Below are the code and all the weights of a small trained network. Each question names an input and a class and asks about switching units off, where a switched-off unit gives its printed mean instead of its output.

import numpy as np


def w(rows, s, z=0):
    codes = np.array(rows[::2]) - 128.0
    scale = np.full(codes.shape[1], s)
    scale[-1] = z or s
    return codes * scale


def norm(h):
    return h / np.sqrt((h * h).mean(-1, keepdims=True) + 1e-5)


def f(y):
    return y / 2 * (1 + np.tanh(0.7978845608 * (y + 0.044715 * y**3)))


def log_softmax(a):
    a = a - a.max(-1, keepdims=True)
    return a - np.log(np.exp(a).sum(-1, keepdims=True))


def net(x, mask):
    res = np.array(x, float).reshape(1, 4) / 4 @ E
    u = 0
    for l in range(3):
        y = f(norm(res) @ A[l][:, :-1].T + A[l][:, -1])
        res = res + np.where(mask[u : u + 7], y, B[l][:, -1]) @ B[l][:, :-1]
        u += 7
    return log_softmax(norm(res)[-1] @ U[:, :-1].T + U[:, -1])


A, B = {}, {}
E = w([
[4,104,113,103,178],'x0',
[171,141,47,89,171],'x1',
[101,200,176,87,134],'x2',
[85,214,105,222,114],'x3',
],0.011)
A[0] = w([
[122,143,80,97,1,3],'L0N1',
[109,61,28,216,114,138],'L0N2',
[178,166,20,119,228,48],'L0N3',
[43,193,23,195,122,49],'L0N4',
[34,109,122,167,250,31],'L0N5',
[201,125,114,145,69,57],'L0N6',
[153,124,5,106,96,89],'L0N7',
],0.009,0.0046)
B[0] = w([
[185,149,173,131,186,98],'L0N1',
[78,129,124,202,96,253],'L0N2',
[124,152,186,141,6,213],'L0N3',
[173,89,221,150,187,243],'L0N4',
[153,135,57,115,168,215],'L0N5',
[140,168,75,150,133,169],'L0N6',
[72,149,150,109,101,189],'L0N7',
],0.013,0.0041)
A[1] = w([
[72,94,180,156,37,167],'L1N1',
[121,189,195,99,152,3],'L1N2',
[119,245,143,57,165,3],'L1N3',
[185,113,111,155,141,100],'L1N4',
[120,195,96,187,152,118],'L1N5',
[82,90,38,170,170,120],'L1N6',
[94,94,136,148,177,141],'L1N7',
],0.013,0.0034)
B[1] = w([
[92,82,131,59,27,253],'L1N1',
[54,46,76,189,75,158],'L1N2',
[42,87,42,234,26,174],'L1N3',
[74,146,148,128,118,143],'L1N4',
[182,74,254,106,182,192],'L1N5',
[124,140,31,70,129,200],'L1N6',
[124,214,144,83,128,185],'L1N7',
],0.0096,0.0071)
A[2] = w([
[107,75,171,123,224,3],'L2N1',
[122,100,103,66,140,26],'L2N2',
[133,125,30,148,43,170],'L2N3',
[151,112,101,3,148,105],'L2N4',
[244,186,187,147,69,60],'L2N5',
[44,193,101,52,169,103],'L2N6',
[119,89,130,21,141,69],'L2N7',
],0.011,0.0062)
B[2] = w([
[169,195,101,116,30,132],'L2N1',
[185,85,130,164,210,135],'L2N2',
[47,172,120,135,39,254],'L2N3',
[172,131,241,201,127,189],'L2N4',
[173,220,21,56,207,199],'L2N5',
[161,254,58,114,100,190],'L2N6',
[168,61,228,104,161,176],'L2N7',
],0.008,0.0073)
U = w([
[110,140,185,77,59,205],'0',
[73,76,80,152,51,2],'1',
[181,188,73,41,196,135],'2',
[196,93,253,138,204,163],'3',
],0.012,0.004)

Each question gives the input, the list of numbers given to net, and the class t.
The units are the neurons (one row each of A and B). Each row of codes is followed by its name. A weight is (code - 128) times the scale printed after its matrix; where a second scale follows, it is the last column's (A, B and U).
mask holds one flag per neuron, layer by layer. A switched-off neuron (its flag False) gives its mean, the last column of its row in B, instead of its output. The means were averaged over made-up inputs and are rounded, as every weight is.
A unit's drop is (log p(t) with every unit on - log p(t) with that unit switched off) / (log p(t) with every unit on - log p(t) with every unit switched off).
The circuit of an input: a set's keep is (log p(t) with only the set's units on - log p(t) with every unit switched off) / (log p(t) with every unit on - log p(t) with every unit switched off). Starting from the 12 units with the biggest drops (on a tie, the unit counted first), units are removed one at a time, each time the one whose removal leaves the highest keep (on an exact tie, the one counted first), for as long as the keep stays at least 0.8.
circuit, biggest first: the units of the circuit, biggest drop first
most important unit: the unit with the biggest drop
top k neurons: the k neurons with the biggest drops, biggest first
k most important neurons of layer l: the k neurons of layer l with the biggest drops, biggest first
drop of u: that unit's drop, to one decimal
input [1,-3,8,-7], class 1: circuit, biggest first => [L1N2, L1N3]
input [8,-7,8,-3], class 1: circuit, biggest first => [L1N3, L1N2, L1N5, L0N5]
input [6,8,-8,7], class 0: circuit, biggest first => [L0N3, L0N7]
input [-8,-7,-6,-2], class 2: 2 most important neurons of layer 0 => [L0N6, L0N3]
input [5,3,3,6], class 3: circuit, biggest first => [L0N4]
input [-5,-2,7,-5], class 1: circuit, biggest first => [L1N3, L1N2, L0N4, L0N3]
input [7,-2,5,3], class 2: circuit, biggest first => [L0N3, L0N5, L2N6]
input [-6,-2,-2,4], class 2: top 2 neurons => [L2N5, L0N4]
input [4,4,6,5], class 1: top 3 neurons => [L1N3, L1N2, L0N2]
input [3,4,-2,4], class 0: top 2 neurons => [L0N3, L1N1]
input [-5,5,2,-6], class 3: top 3 neurons => [L2N4, L0N2, L2N6]
input [1,4,-3,-5], class 3: 3 most important neurons of layer 2 => [L2N7, L2N4, L2N6]
input [8,-3,6,-6], class 2: 3 most important neurons of layer 0 => [L0N3, L0N5, L0N4]
input [-4,0,1,1], class 2: circuit, biggest first => [L2N5]
input [-5,0,-2,-3], class 2: 2 most important neurons of layer 1 => [L1N1, L1N3]
input [-7,7,8,3], class 1: 3 most important neurons of layer 1 => [L1N3, L1N2, L1N7]
input [3,-3,7,2], class 1: 2 most important neurons of layer 1 => [L1N3, L1N2]
input [3,4,-3,0], class 0: 3 most important neurons of layer 1 => [L1N1, L1N3, L1N2]
input [7,6,3,-8], class 3: top 2 neurons => [L2N4, L2N7]
input [-5,-3,-3,8], class 3: most important unit => L1N5
input [1,-5,5,8], class 3: 2 most important neurons of layer 0 => [L0N4, L0N3]
input [-2,-7,8,0], class 1: 2 most important neurons of layer 1 => [L1N2, L1N3]
input [-1,0,8,7], class 1: 2 most important neurons of layer 0 => [L0N2, L0N6]
input [-2,3,5,-4], class 1: drop of L1N3 => 1.2
